Below are the code and all the weights of a small trained network. Each question names an input and a target symbol and asks about switching units off, where a switched-off unit gives its printed mean instead of its output.

import numpy as np


def w(rows, s, z=0):
    codes = np.array(rows[::2]) - 128.0
    scale = np.full(codes.shape[1], s)
    scale[-1] = z or s
    return codes * scale


def f(y):
    return np.maximum(y, 0)


def softmax(a):
    e = np.exp(a - a.max(-1, keepdims=True))
    return e / e.sum(-1, keepdims=True)


def log_softmax(a):
    a = a - a.max(-1, keepdims=True)
    return a - np.log(np.exp(a).sum(-1, keepdims=True))


def net(x, mask):
    ids = ['ΔΣΦΨαβγεζηλμξπτω'.index(c) for c in x.split()]
    T = len(ids)
    res = E[ids] + P[:T]
    u = 0
    for l in range(3):
        q, k, v = (res @ M[l].T for M in (Q, K, V))
        z = softmax(np.where(np.tri(T) > 0, q @ k.T / 2**0.5, -1e9)) @ v
        res = res + np.where(mask[u], z, O[l][:, -1]) @ O[l][:, :-1]
        u += 1
        y = f(res @ A[l][:, :-1].T + A[l][:, -1])
        res = res + np.where(mask[u : u + 8], y, B[l][:, -1]) @ B[l][:, :-1]
        u += 8
    return log_softmax(res[-1] @ U[:, :-1].T + U[:, -1])


Q, K, V, O, A, B = {}, {}, {}, {}, {}, {}
E = w([
[118,121,168],'Δ',
[72,148,124],'Σ',
[251,189,153],'Φ',
[115,97,145],'Ψ',
[88,116,118],'α',
[198,181,130],'β',
[110,145,95],'γ',
[116,158,50],'ε',
[104,129,151],'ζ',
[156,180,99],'η',
[146,140,53],'λ',
[151,161,53],'μ',
[214,138,215],'ξ',
[194,139,176],'π',
[133,121,106],'τ',
[150,144,148],'ω',
],0.019)
P = w([
[109,92,135],'0',
[127,91,109],'1',
[165,151,137],'2',
[138,186,178],'3',
[120,89,106],'4',
[167,149,138],'5',
[125,231,197],'6',
[110,81,103],'7',
[163,147,141],'8',
[117,233,251],'9',
],0.018)
Q[0] = w([
[82,226,142],'L0H0',
[108,2,146],'L0H0',
],0.0065)
K[0] = w([
[150,178,44],'L0H0',
[230,2,81],'L0H0',
],0.0051)
V[0] = w([
[140,92,87],'L0H0',
[71,254,150],'L0H0',
],0.0069)
O[0] = w([
[191,240,39,82],'L0H0',
[254,196,59,254],'L0H0',
],0.0053,0.0026)
A[0] = w([
[118,134,81,1],'L0N0',
[138,34,134,126],'L0N1',
[153,151,93,125],'L0N2',
[106,116,168,55],'L0N3',
[248,90,152,132],'L0N4',
[156,75,180,75],'L0N5',
[82,106,148,152],'L0N6',
[150,193,101,175],'L0N7',
],0.014,0.0054)
B[0] = w([
[111,89,110,134],'L0N0',
[189,100,120,160],'L0N1',
[94,101,139,175],'L0N2',
[156,149,99,135],'L0N3',
[56,94,138,239],'L0N4',
[146,124,150,158],'L0N5',
[146,254,87,151],'L0N6',
[108,125,200,254],'L0N7',
],0.01,0.0079)
Q[1] = w([
[255,216,54],'L1H0',
[199,70,167],'L1H0',
],0.0057)
K[1] = w([
[226,199,95],'L1H0',
[82,1,124],'L1H0',
],0.0082)
V[1] = w([
[58,71,53],'L1H0',
[190,255,230],'L1H0',
],0.0038)
O[1] = w([
[125,65,70,53],'L1H0',
[171,253,60,250],'L1H0',
],0.0062,0.0016)
A[1] = w([
[144,39,23,254],'L1N0',
[128,254,142,148],'L1N1',
[188,101,121,192],'L1N2',
[105,168,26,86],'L1N3',
[133,133,131,59],'L1N4',
[77,145,231,178],'L1N5',
[162,142,179,105],'L1N6',
[191,100,181,219],'L1N7',
],0.01,0.0042)
B[1] = w([
[163,194,27,166],'L1N0',
[192,91,186,222],'L1N1',
[178,228,206,140],'L1N2',
[46,206,98,144],'L1N3',
[160,202,209,128],'L1N4',
[175,77,2,250],'L1N5',
[40,198,80,172],'L1N6',
[154,228,133,181],'L1N7',
],0.0064,0.013)
Q[2] = w([
[51,97,254],'L2H0',
[212,232,208],'L2H0',
],0.0085)
K[2] = w([
[131,155,49],'L2H0',
[133,245,76],'L2H0',
],0.012)
V[2] = w([
[217,57,145],'L2H0',
[30,190,253],'L2H0',
],0.0069)
O[2] = w([
[131,238,2,53],'L2H0',
[35,198,183,2],'L2H0',
],0.0053,0.0031)
A[2] = w([
[113,121,57,41],'L2N0',
[230,109,223,167],'L2N1',
[94,46,129,104],'L2N2',
[170,209,11,159],'L2N3',
[208,161,15,145],'L2N4',
[29,116,36,119],'L2N5',
[93,103,233,173],'L2N6',
[86,212,168,255],'L2N7',
],0.011,0.0049)
B[2] = w([
[50,114,210,151],'L2N0',
[27,60,105,234],'L2N1',
[154,84,108,131],'L2N2',
[130,179,183,252],'L2N3',
[129,117,212,247],'L2N4',
[86,80,6,170],'L2N5',
[165,2,60,142],'L2N6',
[198,187,20,197],'L2N7',
],0.0097,0.011)
U = w([
[174,141,113,195],'Δ',
[148,169,49,89],'Σ',
[220,58,10,179],'Φ',
[181,118,188,136],'Ψ',
[114,155,113,153],'α',
[134,106,108,252],'β',
[110,159,104,134],'γ',
[51,114,93,105],'ε',
[198,155,106,149],'ζ',
[201,142,102,167],'η',
[38,88,206,39],'λ',
[98,142,119,130],'μ',
[66,40,113,38],'ξ',
[112,91,151,183],'π',
[155,157,180,10],'τ',
[185,130,148,208],'ω',
],0.013,0.0033)

Each question gives the input, a string of symbols that net reads in full, and the target symbol t.
The units are the heads (2 rows each of Q, K, V and O) and the neurons (one row each of A and B). Each row of codes is followed by its name. A weight is (code - 128) times the scale printed after its matrix; where a second scale follows, it is the last column's (O, A, B and U).
mask holds one flag per unit, layer by layer, with each layer's heads first. A switched-off unit (its flag False) gives its mean, the last column of its rows in O or B, instead of its output. The means were averaged over made-up inputs and are rounded, as every weight is.
A unit's drop is (log p(t) with every unit on - log p(t) with that unit switched off) / (log p(t) with every unit on - log p(t) with every unit switched off).
The circuit of an input: a set's keep is (log p(t) with only the set's units on - log p(t) with every unit switched off) / (log p(t) with every unit on - log p(t) with every unit switched off). Starting from the 12 units with the biggest drops (on a tie, the unit counted first), units are removed one at a time, each time the one whose removal leaves the highest keep (on an exact tie, the one counted first), for as long as the keep stays at least 0.8.
units of the circuit, in order: the units of the circuit, biggest drop first
most important unit: the unit with the biggest drop
k most important neurons: the k neurons with the biggest drops, biggest first
top k neurons in layer l: the k neurons of layer l with the biggest drops, biggest first
input μ Φ Ψ π Ψ, target τ: top 4 neurons in layer 0 -> L0N1; L0N7; L0N4; L0N6
input Δ β τ ω π β η Σ Σ Σ, target Φ: units of the circuit, in order -> L2N7; L2N6
input ε μ ε Ψ ξ, target ξ: top 3 neurons in layer 2 -> L2N1; L2N7; L2N3
input β Ψ η Φ ε μ ε, target ξ: most important unit -> L1N1
input ξ α Ψ ξ ε λ π, target ξ: 2 most important neurons -> L0N4; L1N1
input Σ γ Δ γ γ Φ τ ε ω η, target ξ: units of the circuit, in order -> L1N1; L2N1; L2N6
input ω ξ Ψ λ τ β ω ε μ Ψ, target ξ: top 2 neurons in layer 1 -> L1N1; L1N0
input ε γ τ Σ ξ Σ λ Σ, target Σ: top 2 neurons in layer 0 -> L0N6; L0N7
input η Σ λ γ Ψ γ ζ ε Σ μ, target ξ: units of the circuit, in order -> L1N1; L2N1; L0N7; L2N6
input γ ξ τ Φ λ Φ ζ ε ξ τ, target ξ: 4 most important neurons -> L1N1; L1N0; L0N4; L2N1
input τ ξ ξ η Σ β π ε, target ε: units of the circuit, in order -> L2N0; L1N3
input Ψ Σ ζ α, target Φ: units of the circuit, in order -> L1N0; L2N3; L2N6; L2N7
input Σ μ τ Δ λ τ γ, target λ: 2 most important neurons -> L1N1; L1N0
input ε Σ π ζ ω α λ Σ Σ η, target Φ: units of the circuit, in order -> L0N7; L2N7; L2N6
input Σ α η λ β Σ Σ Σ Δ, target Φ: units of the circuit, in order -> L2N3; L2N4
input γ ε τ ζ π ω λ λ, target λ: units of the circuit, in order -> L2N4; L2N0
input γ λ ξ ω μ α γ λ ζ ε, target λ: units of the circuit, in order -> L1N1; L0N7; L2N1
input γ ε ε ξ λ γ η ε ω Σ, target ξ: units of the circuit, in order -> L1N1; L2N1; L2N6
input τ ξ Ψ ξ λ Σ π, target λ: 3 most important neurons -> L0N4; L1N1; L1N0
input Ψ Ψ λ μ Σ ε ε λ α τ, target λ: units of the circuit, in order -> L1N1; L2N1
input Σ α β, target Φ: top 2 neurons in layer 1 -> L1N5; L1N0
